[128 = 0]
[206 143 119 143 124 127 127 130 134 130 138 146 126 155 132 120 153 116
 134 169 129 112 134 127 148 130 130 154 131 123 138 100 112  65 115 107
  90 128 141 161 128 122 109 128 136 152 108 131] : 10
[236 132 125 128 122 134 124 125 133 117 114  64  83 119 136 185 123 101
 122 127 123 139 119 120 133 140 128  41 127 120  92 127 118 186 163 100
 115 126 131 154 123  98 112 133 142 134 129 123] : 7
[151 140 130 150 126 127 127 129 134 131 147 169 110 132 126 162 145 114
 146 159 118 134 125 112 140 133 132 147 129 129  98 100 114  91  94 102
 106 124 137 144 124 123 115 124 128 136 111 126] : 10
[105 111 142 113 126 140 129 124 125 132 137 185 135 120 116 135 118 137
 124  87 137 113 143 161 125 126 125 135 139 131 112 150 139 154 158 154
 147 137 130 121 131 127 114 126 126 113 124 126] : 3
[115  96 143 142 126 127 130 129 123 134 130 210 133  95 125 214 130 106
 137  88 113 147 126 129 127 131 130 141 138 126  37 121 126  87 119 135
 129 124 134 128 125 147 116 121 132 126 112 140] : 9
[133 145 104 132 127 136 129 127 135 112 149 147  93 167 118 187 140  82
 126 140 134 171 140 132 142  97 129 104 136 130 152 122 125 201 140 120
 121 110 151 127 133 115  96 116 148 149 125 119] : 7
[192 124 129 140 127 122 128 128 132 123 115  86 105 124 141 183 124 152
 140 149 131 230 137  59 128 146 130 143 134 126 122 137 138 220 144 116
 115 127 126 131 120  97 105 128 146 131 150 130] : 7
[ 29 145 128 132 130 129 128 127 131 124 134 128  98 141 105 255 135  83
 123 126 133  83 139 187 107 127 122 148 121 130 142 140 133 173 165 113
 125 127 144 132 124 108 116 128 137 112 157 118] : 2
[ 37 126 133 151 123 119 133 128 115 132 133 153 145  93 134 175 135 168
 150 153 119 161 117  88 112 147 134 195 140 131  51 124 131 150 106 118
 135 118 142 123 123 141 102 125 121 119 121 134] : 11
[ 45 140  93 140 130 108 133 131 121 126 154 173 140 157 121 182 148  87
 130 170 124 135 106 124 132  97 126 156 140 130 132 120 133 156  98 123
 129 112 172 148 136 144 106 116 135 149 110 130] : 5
[199 127 128 141 128 128 123 130 128 123 132 128 116  99 141 120 148 126
 120 151 119 119 130 139 147 131 132  88 130 126 144 101 120  37 108 131
 113 125 119 143 133 126 135 122 128 144 118 134] : 10
[ 43 154  91 126 129 127 132 127 129 126 134 152 153 176 123 198 136 123
 113 129 125  60 110 139 113 120 125 142 136 132 125 146 142 185  64 108
 135 126 138 100 129 119 116 124 122 147 113 119] : 5
[212 122 146 133 125 120 125 124 142 115 127 110  84 122 124 114 119 127
 136 111 131 255 163  89 144 130 127  59 119 118 120 129 132 209 193 106
 110 134 130 138 124  99 109 134 146 128 131 127] : 6
[ 56 131 117 102 125 133 129 127 125 125 131 148 142 178 113 167 138  90
 105 118 144  64 138 201 119 117 126 120 137 131 136 146 130 130 116 127
 135 131 138 146 131 110 127 121 128 113 136 122] : 3
[  1 141 119 139 130 107 130 131 117 130 122 127 157 121 130 192 136  85
 130 155 115 109 110 118 101 126 134 179 127 138 101 124 132 102  92 104
 129 108 131 151 121 137 133 120 127 122 150 131] : 6
[186 129 148  98 125 118 124 130 124 149 123 226 159 119 143  77 121  86
 129 108 113  85 142 121 136 122 133  98 134 126 148 134 123  59  97 167
 133 133 127 171 137 143 134 120 119 124 105 134] : 8
[145 115 156 101 133 127 123 130 128 136 126 168 139 113 118 120 115  49
 116  91 124  84 153 162 132 112 131 149 111 128 144 124 117  12 172 150
 126 140 120 130 132 133 158 126 128 108 138 135] : 7
[ 86 137 136 130 128 126 129 125 137 129 133 139 127 138 122 229 123 160
 154 140 131 202 129  88 114 144 121 150 128 134  91 138 140 250 118 101
 134 122 124 121 119 130 110 128 138 116 144 121] : 6
[ 98 152 132 125 131 124 129 131 127 140 122 190 161 127 142 152 126 127
 140 143 122 156 126  91 111 123 126 187 138 132 100 153 135 181 162 123
 150 118 117 107 121 138 133 130 127 128 134 122] : 5
[ 77 107 157 108 131 132 127 130 124 139 118 194 152 107 117 156 123  64
 126  70 125  54 143 168 115 125 128 154 117 129  97 131 124  29 160 154
 144 137 112 141 126 142 155 127 124 104 140 131] : 7
[141 142 168 134 127 120 124 130 128 144 137 149 108 116 123 113 123 160
 145 140 122 102 151 110 110 132 134 123 114 127 105 132 112  44 149 129
 116 133 113 113 117 136 133 144 132 114 123 125] : 10
[141 141 129 120 129 128 128 129 138 124 132 170  95 153 113 175 137  73
 127 108 132 198 139 172 139 108 120 125 130 131 163 121 125 135 172 135
 114 127 130 132 132 125 138 119 137 126 142 128] : 3
[ 69 130 105 144 131 110 131 131 128 123 147 182 151 139 122 153 155 106
 140 184 135 226 119 144 132 123 121 158 136 132 128 117 126 145 112 104
 121 115 144 148 130 147 112 123 137 136 138 134] : 4
[ 71 153  97 148 129 120 131 133 111 118 149 101 143 147 138 178 141 143
 139 177 117 209  94  87 140 107 131 152 148 135 107 108 125 171  78 132
 120 105 152 155 139 127  99 121 132 144 130 122] : 12
[ 66 117 105 104 129 128 127 129 118 130 122 172 168 127 134 129 136  41
  89 123 118  33 125 221 124 115 127  97 134 129 142 147 124 146 114 145
 135 123 131 171 132 139 144 132 122 125 136 131] : 6
[116  96 122 115 126 131 129 126 122 128 141 182 136 116 123 140 135  89
 110  94 132 181 133 171 146 108 125  97 138 130 109 136 130 134 139 147
 125 121 147 145 133 142 118 120 132 128 116 139] : 7
[152 135 139 141 131 134 123 130 145 118 136 100 107 132 121 117 141  69
 127 155 130 123 139 157 147 128 128 144 117 131 141  92 110  75 174 103
 106 129 118 141 128 105 133 129 132 129 156 127] : 7
[116 151  91 126 131 123 131 132 125 121 116 118 137 143 135 190 135 125
 106 205 119 184  96 121 135 110 127 105 137 132 145 135 135 139 114 129
 113 119 128 115 130 114 128 131 140 137 142 125] : 5
[154 117 156 149 132 129 123 127 134 123 129  96  88 105 110 120 115 153
 126 143 123 155 155 154 119 129 123  71 114 125 138 138 130 140 232 122
 127 136 111 112 120 121 133 150 141 125 137 120] : 7
[118  95 159 112 128 128 127 126 136 128 139 151 116 141 117 143 123  87
 139 124 147 254 151 129 139 108 122 133 126 128 140 152 139 169 215 139
 126 135 133 152 133 104 109 124 145 123 132 128] : 1
[156 118 138 160 124 137 131 128 128 131 123 180 125  96 150 156 134 158
 151 185 132 255 127  67 130 149 131 155 143 129 119 139 134 168 117 117
 120 126 130 143 121 108  93 133 135 127 131 125] : 12
[225 141 144 121 126 111 123 125 136 123 116 110  72  90 128 170 125 126
 127 118 118 159 155 138 122 149 126  31 114 122 152 134 133 133 184 112
 107 132 117 150 120 114 132 133 144 111 149 125] : 6
[ 91 134 134 134 127 125 129 126 137 127 135 128 116 147 116 192 131 173
 153 151 138 188 133 104 106 147 121 156 130 135  91 139 136 244 122 102
 133 125 122 112 118 119 112 130 133 113 147 121] : 4
[116 143 120 153 136 145 126 128 139 119 129  68 105 127 110 219 127 134
 120 158 127  99 131 160 119 130 118 129 113 131 126 131 126 183 180  99
 120 126 117  82 120 106 127 147 135 134 150 117] : 4
[ 28 125 108 133 120 129 135 126 115 126 130 176 147 123 149 149 147 163
 136 130 133 255 106  94 123 131 131 145 157 133  87 140 141 194  44 122
 136 116 146 149 125 131 105 116 121 132 111 130] : 8
[ 71 138 138 156 132 121 125 132 131 133 140 123 105  99 126 145 132 116
 160 158 125 252 127  90 145 117 126 128 113 130 147 101 120  78 153 110
 107 124 121 131 130 133 116 133 139 143 125 122] : 7
[139 126 142 115 132 111 125 132 133 126 101 127 130 118 134 130 119  88
 127 102 130 179 142 108 114 131 127 117 122 127 137 131 138 116 152 135
 136 127 100 142 124 118 153 129 133 112 159 129] : 3
[191 122 125 139 124 134 131 128 122 128 139 170 162 105 160  82 135 136
 142 176 120 255 110  81 152 119 134 152 147 131  67 116 128 152 100 121
 132 109 140 166 128 146 108 128 130 134 119 130] : 11
[188 125 136 159 123 125 128 130 129 129 135 157 114  92 147 183 142 131
 150 188 128 252 122  89 150 139 130 133 133 123  73 106 111 110 123 101
 115 124 143 138 127 121 106 124 129 133 117 134] : 11
[ 20 104 139  94 131 124 129 127 125 132 101  97 138 157 114 119 111  70
 107  52 128 108 142 167 108 113 125 114 111 127 147 156 146 113 164 142
 137 142 117 132 128 119 160 131 125 116 207 129] : 0
[ 71 158  99 156 126 128 130 131 116 120 150 123 108 124 132 203 148 165
 150 202 131 239 101  97 137 120 124 112 150 130 111 112 114 196  82 115
 122 106 144 138 135 118  90 124 137 146 115 115] : 7
[ 97 118 144 126 127 127 130 125 129 136 128 133 104 145 110 166 119 142
 149 121 131 169 147 120 109 140 121 140 122 129 120 156 143 197 178 119
 132 141 128 139 119 117 114 137 133 122 136 119] : 6
[ 77 120 107 131 123 127 131 125 125 130 151 137 135 159 125 160 163  79
 124 156 132 112 123 176 137 119 124 112 136 133  89 133 135 148  83  84
 111 119 151 177 126 126 121 118 129 134 109 126] : 7
[217 168 121 129 131 122 122 129 144 116 121  99  78 144 122 176 125  74
 116 149 115  98 137 141 138 128 126  68 119 128 165 108 118 158 168 110
 111 125 129 149 127  99 124 135 136 127 151 120] : 7
[ 84 145 144 130 124 118 128 127 120 140 146 140 105 126 126 160 135 147
 150 142 126 132 138 116 110 128 131 110 130 134  95 149 128 163 116 116
 143 119 113 127 117 132 110 129 140 114 135 109] : 9
[165  98 141 137 125 133 126 126 126 143 161 185 113  78 126  74 148 146
 137 155 126 174 127 114 154 125 127  85 131 127 100 123 132 122 135 142
 133 135 141 131 132 144 110 133 126 130  78 129] : 12
[ 37 135 101 132 126 121 133 129 125 132 134 185 153 166 135 169 150  81
 121 150 126  51 104 156 127 126 130 188 136 136 124 118 138 124  75 106
 118 116 151 163 128 131 132 115 118 134 124 133] : 5
[115 128 132 126 126 137 126 127 136 129 149 154 121 135 115 187 150  50
 130 145 130 123 130 149 150 117 128 138 125 127  99 100 114  89 100 105
 108 126 145 144 133 120 125 117 130 132 108 126] : 8
[123 132 122 129 128 134 130 130 128 124 120 180 117 136 125 177 138 106
 128 125 133 255 125 163 139 119 121 119 140 122 164 121 123 121 136 139
 107 136 142 135 134 120 122 131 132 134 119 130] : 5
[ 96 148 127 147 131 140 129 129 124 129 135 146 124 127 126 215 139 154
 140 177 126 181 119 126 118 125 122 144 130 135 100 139 128 150 120 108
 128 115 112 115 121 127 112 135 140 133 137 111] : 8
[ 15 110 150  99 130 130 129 126 131 142 109 165 166 145 116  85 111 112
 120  73 135 124 130 136 108 116 124 179 122 132 123 153 152 166 152 146
 154 135 116 135 128 131 151 132 118 110 127 122] : 0
[ 64 150 118 133 133 113 126 128 130 128 132  58  98 152 116 217 132 121
 114 162 121   9 119 161 113 125 121  72 112 136 150 141 142 189 134 103
 119 119 123 120 123 110 138 136 137 123 151 114] : 3
[104 133 158 100 128 121 127 126 128 137 123 169 117 144 118 110 115 137
 138  97 130 173 161 129 106 124 129 107 132 125 162 150 136 155 167 159
 139 138 123 155 128 123 123 130 134 113 132 119] : 5
[163 148 122 157 132 129 126 132 135 122 135 101  93 140 129 161 137  67
 128 150 115 127 128 139 147 115 131 138 118 129 159 101 117  79 160 109
 105 120 134 124 130 115 124 126 134 152 136 127] : 10
[103 132 141 160 126 113 127 132 124 128 133 127 101 110 146 154 142 138
 158 162 120 255 121  76 135 135 133 113 139 131 110 107 119 125  98 108
 112 115 130 159 128 129 110 121 130 134 128 130] : 11
[ 73 140 125 131 129 126 131 130 123 139 118 181 184 132 145 141 129 142
 136 143 118 178 112  93 109 126 129 204 141 133  84 142 138 168  72 124
 139 116 127 115 121 138 130 129 126 128 131 126] : 6
